Below is a small trained network, with its code and all its weights. Each question gives an input and a class and asks what happens when units are switched off, that is, made to give their printed mean instead of their output.

import numpy as np


def w(rows, s, z=0):
    codes = np.array(rows[::2]) - 128.0
    scale = np.full(codes.shape[1], s)
    scale[-1] = z or s
    return codes * scale


def f(y):
    return np.maximum(y, 0)


def log_softmax(a):
    a = a - a.max(-1, keepdims=True)
    return a - np.log(np.exp(a).sum(-1, keepdims=True))


def net(x, mask):
    res = np.array(x, float).reshape(1, 4) / 4 @ E
    y = f(res @ A[0][:, :-1].T + A[0][:, -1])
    res = res + np.where(mask, y, B[0][:, -1]) @ B[0][:, :-1]
    return log_softmax(res[-1] @ U[:, :-1].T + U[:, -1])


A, B = {}, {}
E = w([
[117,85,223,143,70,28,160,137,25,82,196],'x0',
[165,13,105,168,154,176,79,153,59,165,79],'x1',
[180,111,61,143,167,130,207,181,143,113,116],'x2',
[210,122,176,79,17,116,111,203,189,255,126],'x3',
],0.012)
A[0] = w([
[123,203,69,128,169,136,126,135,231,160,111,232],'N1',
[144,65,134,136,167,110,147,195,55,116,146,152],'N2',
[95,210,80,131,203,150,132,72,184,66,116,243],'N3',
[171,80,199,110,9,109,70,178,133,238,157,252],'N4',
[151,2,101,120,164,106,160,132,56,78,121,178],'N5',
[127,216,65,116,224,124,183,120,201,64,131,104],'N6',
[143,150,75,137,153,147,185,140,176,99,112,179],'N7',
[183,132,145,133,100,79,182,136,104,94,153,108],'N8',
[112,176,158,142,116,68,229,127,92,14,151,185],'N9',
[173,76,152,144,112,120,125,169,52,163,153,199],'N10',
[82,227,168,98,120,93,80,47,143,66,128,182],'N11',
[101,169,155,141,111,113,111,107,82,99,154,141],'N12',
],0.0099,0.0026)
B[0] = w([
[195,67,148,55,134,177,97,110,187,92,123,205],'N1',
[136,103,106,191,116,150,200,114,96,94,136,182],'N2',
[116,180,118,120,244,194,118,114,149,187,130,201],'N3',
[146,161,134,77,5,104,73,135,143,208,57,254],'N4',
[159,122,115,215,135,95,154,142,62,104,103,197],'N5',
[136,194,119,196,130,147,184,159,252,104,182,198],'N6',
[198,168,124,151,117,113,167,139,159,68,121,174],'N7',
[107,148,123,95,123,73,157,115,133,98,122,176],'N8',
[95,144,145,30,161,94,154,149,88,106,184,211],'N9',
[128,60,117,106,117,102,167,127,144,88,91,191],'N10',
[16,84,136,170,83,178,84,106,151,143,166,186],'N11',
[74,143,133,151,73,152,147,122,146,101,175,163],'N12',
],0.015,0.024)
U = w([
[11,128,144,169,135,163,94,66,121,125,199,153],'0',
[133,153,109,114,163,168,146,113,205,121,151,79],'1',
[124,124,120,127,191,169,45,82,102,156,133,71],'2',
[142,128,129,124,80,130,57,105,148,201,62,160],'3',
[136,42,93,191,109,100,185,105,88,94,86,254],'4',
[68,122,148,74,79,66,158,120,139,135,133,64],'5',
[108,137,125,156,152,72,154,134,41,89,183,163],'6',
[94,202,94,201,169,109,171,134,113,137,140,45],'7',
],0.011,0.0029)

Each question gives the input, the list of numbers given to net, and the class t.
The units are the neurons (one row each of A and B). Each row of codes is followed by its name. A weight is (code - 128) times the scale printed after its matrix; where a second scale follows, it is the last column's (A, B and U).
mask holds one flag per neuron, in row order. A switched-off neuron (its flag False) gives its mean, the last column of its row in B, instead of its output. The means were averaged over made-up inputs and are rounded, as every weight is.
A unit's drop is (log p(t) with every unit on - log p(t) with that unit switched off) / (log p(t) with every unit on - log p(t) with every unit switched off).
The circuit of an input: a set's keep is (log p(t) with only the set's units on - log p(t) with every unit switched off) / (log p(t) with every unit on - log p(t) with every unit switched off). Starting from all 12 units, units are removed one at a time, each time the one whose removal leaves the highest keep (on an exact tie, the one counted first), for as long as the keep stays at least 0.8.
circuit, biggest first: the units of the circuit, biggest drop first
top k neurons: the k neurons with the biggest drops, biggest first
drop when u is switched off: that unit's drop, to one decimal
input [-3,-6,-7,-7], class 0: circuit, biggest first : N11
input [-5,4,8,5], class 3: top 2 neurons : N6, N9
input [-6,8,-5,-2], class 2: circuit, biggest first : N4, N6
input [-1,5,-3,-8], class 7: circuit, biggest first : N5, N3
input [0,4,-1,1], class 4: top 3 neurons : N3, N1, N4
input [8,2,4,8], class 3: top 2 neurons : N4, N9
input [-1,2,-2,0], class 3: top 2 neurons : N9, N2
input [4,2,-1,-2], class 4: top 2 neurons : N3, N2
input [5,-6,1,-1], class 0: top 2 neurons : N4, N11
input [6,0,-2,-5], class 6: top 2 neurons : N9, N5
input [3,-2,6,6], class 3: top 2 neurons : N4, N9
input [8,3,-4,-6], class 6: drop when N9 is switched off : 1.7
input [3,7,-3,0], class 4: drop when N4 is switched off : 0.0
input [5,3,8,-7], class 6: circuit, biggest first : N9
input [1,3,2,2], class 4: drop when N3 is switched off : 0.2
